Below are the code and all the weights of a small trained network. Each question names an input and a target symbol and asks about switching units off, where a switched-off unit gives its printed mean instead of its output.

import numpy as np


def w(rows, s, z=0):
    codes = np.array(rows[::2]) - 128.0
    scale = np.full(codes.shape[1], s)
    scale[-1] = z or s
    return codes * scale


def norm(h):
    return h / np.sqrt((h * h).mean(-1, keepdims=True) + 1e-5)


def f(y):
    return y / 2 * (1 + np.tanh(0.7978845608 * (y + 0.044715 * y**3)))


def softmax(a):
    e = np.exp(a - a.max(-1, keepdims=True))
    return e / e.sum(-1, keepdims=True)


def log_softmax(a):
    a = a - a.max(-1, keepdims=True)
    return a - np.log(np.exp(a).sum(-1, keepdims=True))


def net(x, mask):
    ids = ['αβγδεζηθλμξπσφψω'.index(c) for c in x.split()]
    T = len(ids)
    res = E[ids] + P[:T]
    u = 0
    for l in range(3):
        r = norm(res)
        for j in range(3):
            rows = slice(3 * j, 3 * j + 3)
            q, k, v = (r @ M[l][rows].T for M in (Q, K, V))
            z = softmax(np.where(np.tri(T) > 0, q @ k.T / 3**0.5, -1e9)) @ v
            o = O[l][rows]
            res = res + np.where(mask[u + j], z, o[:, -1]) @ o[:, :-1]
        u += 3
        y = f(norm(res) @ A[l][:, :-1].T + A[l][:, -1])
        res = res + np.where(mask[u : u + 4], y, B[l][:, -1]) @ B[l][:, :-1]
        u += 4
    return log_softmax(norm(res)[-1] @ U[:, :-1].T + U[:, -1])


Q, K, V, O, A, B = {}, {}, {}, {}, {}, {}
E = w([
[134,84,86],'α',
[109,130,159],'β',
[112,132,159],'γ',
[163,135,159],'δ',
[173,141,152],'ε',
[148,94,103],'ζ',
[149,94,104],'η',
[155,179,98],'θ',
[157,114,124],'λ',
[81,73,111],'μ',
[141,113,95],'ξ',
[163,78,180],'π',
[157,75,175],'σ',
[128,172,145],'φ',
[123,103,120],'ψ',
[254,185,137],'ω',
],0.03)
P = w([
[153,36,254],'0',
[147,44,249],'1',
[134,30,231],'2',
[112,24,173],'3',
[114,23,108],'4',
[94,36,77],'5',
[95,12,93],'6',
[103,18,132],'7',
],0.0027)
Q[0] = w([
[122,23,80],'0.h0',
[210,167,57],'0.h0',
[147,126,124],'0.h0',
[152,210,150],'0.h1',
[104,154,101],'0.h1',
[183,32,191],'0.h1',
[132,2,103],'0.h2',
[156,117,156],'0.h2',
[236,121,72],'0.h2',
],0.02)
K[0] = w([
[103,37,104],'0.h0',
[177,138,36],'0.h0',
[145,120,121],'0.h0',
[180,114,194],'0.h1',
[117,90,159],'0.h1',
[140,236,23],'0.h1',
[124,6,112],'0.h2',
[145,129,160],'0.h2',
[216,124,62],'0.h2',
],0.021)
V[0] = w([
[129,99,59],'0.h0',
[176,252,97],'0.h0',
[88,41,200],'0.h0',
[153,38,189],'0.h1',
[162,123,63],'0.h1',
[131,170,83],'0.h1',
[226,144,70],'0.h2',
[104,121,145],'0.h2',
[3,109,206],'0.h2',
],0.0051)
O[0] = w([
[174,157,183,141],'0.h0',
[201,88,1,5],'0.h0',
[12,143,207,225],'0.h0',
[110,192,107,196],'0.h1',
[78,122,178,165],'0.h1',
[118,98,145,111],'0.h1',
[205,115,79,157],'0.h2',
[98,133,152,125],'0.h2',
[22,147,195,90],'0.h2',
],0.0056,0.0029)
A[0] = w([
[186,202,153,255],'0.n0',
[185,36,95,217],'0.n1',
[154,71,12,82],'0.n2',
[63,140,147,57],'0.n3',
],0.011,0.0025)
B[0] = w([
[3,133,172,182],'0.n0',
[49,141,163,253],'0.n1',
[127,163,200,186],'0.n2',
[198,135,96,151],'0.n3',
],0.013,0.0069)
Q[1] = w([
[150,78,79],'1.h0',
[149,22,161],'1.h0',
[85,57,119],'1.h0',
[132,120,183],'1.h1',
[107,143,99],'1.h1',
[206,83,141],'1.h1',
[174,124,134],'1.h2',
[64,168,134],'1.h2',
[5,107,99],'1.h2',
],0.022)
K[1] = w([
[55,107,204],'1.h0',
[170,53,187],'1.h0',
[142,17,94],'1.h0',
[123,98,25],'1.h1',
[146,153,169],'1.h1',
[65,83,144],'1.h1',
[163,135,132],'1.h2',
[93,175,141],'1.h2',
[3,61,99],'1.h2',
],0.017)
V[1] = w([
[110,97,108],'1.h0',
[130,98,160],'1.h0',
[100,7,156],'1.h0',
[170,149,130],'1.h1',
[117,153,72],'1.h1',
[135,126,139],'1.h1',
[121,91,143],'1.h2',
[97,170,140],'1.h2',
[97,123,154],'1.h2',
],0.017)
O[1] = w([
[127,156,99,109],'1.h0',
[151,157,161,194],'1.h0',
[174,236,142,226],'1.h0',
[100,144,99,80],'1.h1',
[135,11,75,41],'1.h1',
[125,146,134,139],'1.h1',
[89,187,184,185],'1.h2',
[171,111,130,212],'1.h2',
[120,175,186,254],'1.h2',
],0.012,0.0071)
A[1] = w([
[201,170,80,19],'1.n0',
[146,152,116,5],'1.n1',
[254,136,80,94],'1.n2',
[170,137,98,3],'1.n3',
],0.025,0.0017)
B[1] = w([
[122,165,75,110],'1.n0',
[129,69,125,169],'1.n1',
[248,25,181,209],'1.n2',
[104,231,163,2],'1.n3',
],0.018,0.00085)
Q[2] = w([
[111,129,156],'2.h0',
[73,130,197],'2.h0',
[96,118,238],'2.h0',
[105,73,123],'2.h1',
[249,49,147],'2.h1',
[232,125,184],'2.h1',
[77,153,88],'2.h2',
[166,116,130],'2.h2',
[102,166,150],'2.h2',
],0.016)
K[2] = w([
[127,130,103],'2.h0',
[143,138,81],'2.h0',
[111,129,4],'2.h0',
[134,174,112],'2.h1',
[124,98,48],'2.h1',
[98,99,99],'2.h1',
[147,130,160],'2.h2',
[114,140,77],'2.h2',
[125,78,148],'2.h2',
],0.024)
V[2] = w([
[192,81,96],'2.h0',
[42,163,56],'2.h0',
[51,43,208],'2.h0',
[57,150,90],'2.h1',
[69,179,105],'2.h1',
[60,104,79],'2.h1',
[69,140,107],'2.h2',
[249,164,110],'2.h2',
[193,101,165],'2.h2',
],0.02)
O[2] = w([
[172,182,178,21],'2.h0',
[43,175,140,60],'2.h0',
[90,53,191,187],'2.h0',
[108,91,78,99],'2.h1',
[79,113,76,175],'2.h1',
[155,70,93,2],'2.h1',
[81,159,101,121],'2.h2',
[195,5,149,94],'2.h2',
[182,117,167,147],'2.h2',
],0.021,0.01)
A[2] = w([
[189,103,107,135],'2.n0',
[89,65,117,175],'2.n1',
[178,227,95,131],'2.n2',
[249,43,160,3],'2.n3',
],0.021,0.0046)
B[2] = w([
[64,141,133,142],'2.n0',
[167,101,87,180],'2.n1',
[191,98,81,253],'2.n2',
[101,4,166,217],'2.n3',
],0.034,0.005)
U = w([
[209,127,92,254],'α',
[104,115,136,90],'β',
[112,113,136,74],'γ',
[108,111,146,105],'δ',
[188,25,194,161],'ε',
[113,138,141,132],'ζ',
[116,135,175,89],'η',
[116,63,57,223],'θ',
[100,187,46,201],'λ',
[109,129,145,68],'μ',
[4,106,57,81],'ξ',
[187,151,184,114],'π',
[133,119,165,54],'σ',
[102,109,132,130],'φ',
[201,155,179,108],'ψ',
[127,101,139,127],'ω',
],0.013,0.0055)

Each question gives the input, a string of symbols that net reads in full, and the target symbol t.
The units are the heads (3 rows each of Q, K, V and O) and the neurons (one row each of A and B). Each row of codes is followed by its name. A weight is (code - 128) times the scale printed after its matrix; where a second scale follows, it is the last column's (O, A, B and U).
mask holds one flag per unit, layer by layer, with each layer's heads first. A switched-off unit (its flag False) gives its mean, the last column of its rows in O or B, instead of its output. The means were averaged over made-up inputs and are rounded, as every weight is.
A unit's drop is (log p(t) with every unit on - log p(t) with that unit switched off) / (log p(t) with every unit on - log p(t) with every unit switched off).
most important unit: the unit with the biggest drop
k most important neurons: the k neurons with the biggest drops, biggest first
heads that matter: for each layer, one digit per head in row order, 1 if its drop is at least 0.15 and else 0, layers parted by /
input ω γ α ψ, target α: heads that matter	000 / 101 / 001
input α η ψ μ π ψ γ λ, target α: heads that matter	000 / 100 / 100
input β γ σ φ β δ, target ξ: most important unit	0.h0
input ξ φ η ψ γ η, target α: 2 most important neurons	(0.n0 0.n1)
input μ γ ψ γ λ γ ε μ, target λ: heads that matter	101 / 101 / 110
input β ε β β ψ ε, target α: 2 most important neurons	(0.n0 0.n1)
input μ β ψ μ μ ε γ, target λ: heads that matter	101 / 101 / 110
input λ δ μ β φ γ ε, target ξ: heads that matter	101 / 000 / 100
input ψ δ ε ω ψ γ ε ψ, target α: heads that matter	000 / 100 / 000
input λ φ μ, target ξ: heads that matter	101 / 000 / 110
input η σ φ λ, target ξ: 2 most important neurons	(0.n0 0.n2)
input μ ψ ψ γ, target α: 2 most important neurons	(0.n1 0.n0)
input β η φ π ω ζ φ π, target ξ: 3 most important neurons	(1.n2 0.n0 0.n2)
input γ ζ α α γ ψ ε σ, target α: heads that matter	100 / 100 / 100
input μ ψ β α, target α: 2 most important neurons	(0.n0 2.n2)
input λ ω γ, target ε: heads that matter	100 / 001 / 100
input ζ α ψ π ε, target α: 2 most important neurons	(0.n0 0.n2)
input η γ μ, target λ: heads that matter	001 / 100 / 100
input μ γ η, target λ: most important neuron	(1.n2)
input α δ ω μ, target ε: heads that matter	101 / 001 / 001
input φ μ λ γ, target λ: 3 most important neurons	(0.n0 0.n2 0.n1)
input ψ γ η ω φ, target ε: most important neuron	(2.n1)
